Below are the code and all the weights of a small trained network. Each question names an input and a class and asks about switching units off, where a switched-off unit gives its printed mean instead of its output.

import numpy as np


def w(rows, s, z=0):
    codes = np.array(rows[::2]) - 128.0
    scale = np.full(codes.shape[1], s)
    scale[-1] = z or s
    return codes * scale


def f(y):
    return np.maximum(y, 0)


def log_softmax(a):
    a = a - a.max(-1, keepdims=True)
    return a - np.log(np.exp(a).sum(-1, keepdims=True))


def net(x, mask):
    res = np.array(x, float).reshape(1, 5) / 4 @ E
    y = f(res @ A[0][:, :-1].T + A[0][:, -1])
    res = res + np.where(mask, y, B[0][:, -1]) @ B[0][:, :-1]
    return log_softmax(res[-1] @ U[:, :-1].T + U[:, -1])


A, B = {}, {}
E = w([
[56,171,84,44],'x0',
[34,38,86,193],'x1',
[13,127,196,70],'x2',
[78,3,129,118],'x3',
[105,220,87,159],'x4',
],0.007)
A[0] = w([
[89,70,74,175,66],'neuron 1',
[171,104,78,111,234],'neuron 2',
[12,216,84,150,105],'neuron 3',
[93,75,53,102,54],'neuron 4',
[91,78,45,205,187],'neuron 5',
[91,88,130,78,252],'neuron 6',
[171,214,151,67,209],'neuron 7',
[116,177,103,130,65],'neuron 8',
[139,166,77,105,90],'neuron 9',
[181,201,84,157,102],'neuron 10',
[121,210,150,44,214],'neuron 11',
[158,189,152,213,101],'neuron 12',
[182,57,178,228,212],'neuron 13',
[145,158,113,128,148],'neuron 14',
[70,148,116,146,137],'neuron 15',
[103,110,87,207,172],'neuron 16',
[166,160,170,137,133],'neuron 17',
[59,214,81,84,183],'neuron 18',
[51,183,108,157,124],'neuron 19',
[121,123,106,108,57],'neuron 20',
[159,119,188,60,218],'neuron 21',
[81,159,61,190,126],'neuron 22',
[159,106,92,93,63],'neuron 23',
[131,145,112,118,95],'neuron 24',
[117,141,37,127,175],'neuron 25',
],0.011,0.0043)
B[0] = w([
[232,163,141,137,188],'neuron 1',
[132,114,104,103,197],'neuron 2',
[96,126,254,122,218],'neuron 3',
[177,126,152,202,169],'neuron 4',
[197,91,67,114,231],'neuron 5',
[71,120,108,100,211],'neuron 6',
[108,206,111,72,254],'neuron 7',
[129,152,167,118,158],'neuron 8',
[144,152,160,72,167],'neuron 9',
[236,150,117,101,214],'neuron 10',
[36,186,103,85,250],'neuron 11',
[190,131,106,221,193],'neuron 12',
[82,130,53,10,250],'neuron 13',
[145,130,122,115,168],'neuron 14',
[158,125,162,112,168],'neuron 15',
[204,108,87,32,200],'neuron 16',
[112,168,111,144,178],'neuron 17',
[69,144,171,47,240],'neuron 18',
[92,160,218,130,186],'neuron 19',
[131,117,141,147,131],'neuron 20',
[54,119,85,131,204],'neuron 21',
[72,94,94,88,186],'neuron 22',
[126,129,152,175,138],'neuron 23',
[136,148,139,106,140],'neuron 24',
[109,81,114,87,187],'neuron 25',
],0.015,0.0088)
U = w([
[121,190,144,187,112],'0',
[117,113,109,250,28],'1',
[135,94,91,158,40],'2',
[107,109,86,73,252],'3',
[151,89,243,82,38],'4',
[210,113,51,126,141],'5',
[176,197,138,117,63],'6',
],0.011,0.0036)

Each question gives the input, the list of numbers given to net, and the class t.
The units are the neurons (one row each of A and B). Each row of codes is followed by its name. A weight is (code - 128) times the scale printed after its matrix; where a second scale follows, it is the last column's (A, B and U).
mask holds one flag per neuron, in row order. A switched-off neuron (its flag False) gives its mean, the last column of its row in B, instead of its output. The means were averaged over made-up inputs and are rounded, as every weight is.
A unit's drop is (log p(t) with every unit on - log p(t) with that unit switched off) / (log p(t) with every unit on - log p(t) with every unit switched off).
The circuit of an input: a set's keep is (log p(t) with only the set's units on - log p(t) with every unit switched off) / (log p(t) with every unit on - log p(t) with every unit switched off). Starting from the 12 units with the biggest drops (on a tie, the unit counted first), units are removed one at a time, each time the one whose removal leaves the highest keep (on an exact tie, the one counted first), for as long as the keep stays at least 0.8.
circuit, biggest first: the units of the circuit, biggest drop first
k most important neurons: the k neurons with the biggest drops, biggest first
drop when u is switched off: that unit's drop, to one decimal
input [-5,8,8,5,6], class 4: circuit, biggest first : neuron 3; neuron 19
input [8,2,1,-3,-2], class 4: circuit, biggest first : neuron 3; neuron 13
input [8,2,6,5,-6], class 4: circuit, biggest first : neuron 13; neuron 4
input [5,-3,8,-1,0], class 4: circuit, biggest first : neuron 3
input [-4,0,7,-6,2], class 0: 2 most important neurons : neuron 13; neuron 16
input [-2,0,-1,-1,1], class 5: 2 most important neurons : neuron 18; neuron 11
input [6,-3,-5,-4,-4], class 6: 2 most important neurons : neuron 13; neuron 10
input [8,4,2,2,-5], class 4: drop when neuron 13 is switched off : 0.2
input [-3,-1,-3,7,5], class 5: drop when neuron 11 is switched off : 0.2
input [-5,7,-1,-1,-4], class 5: drop when neuron 5 is switched off : 0.1
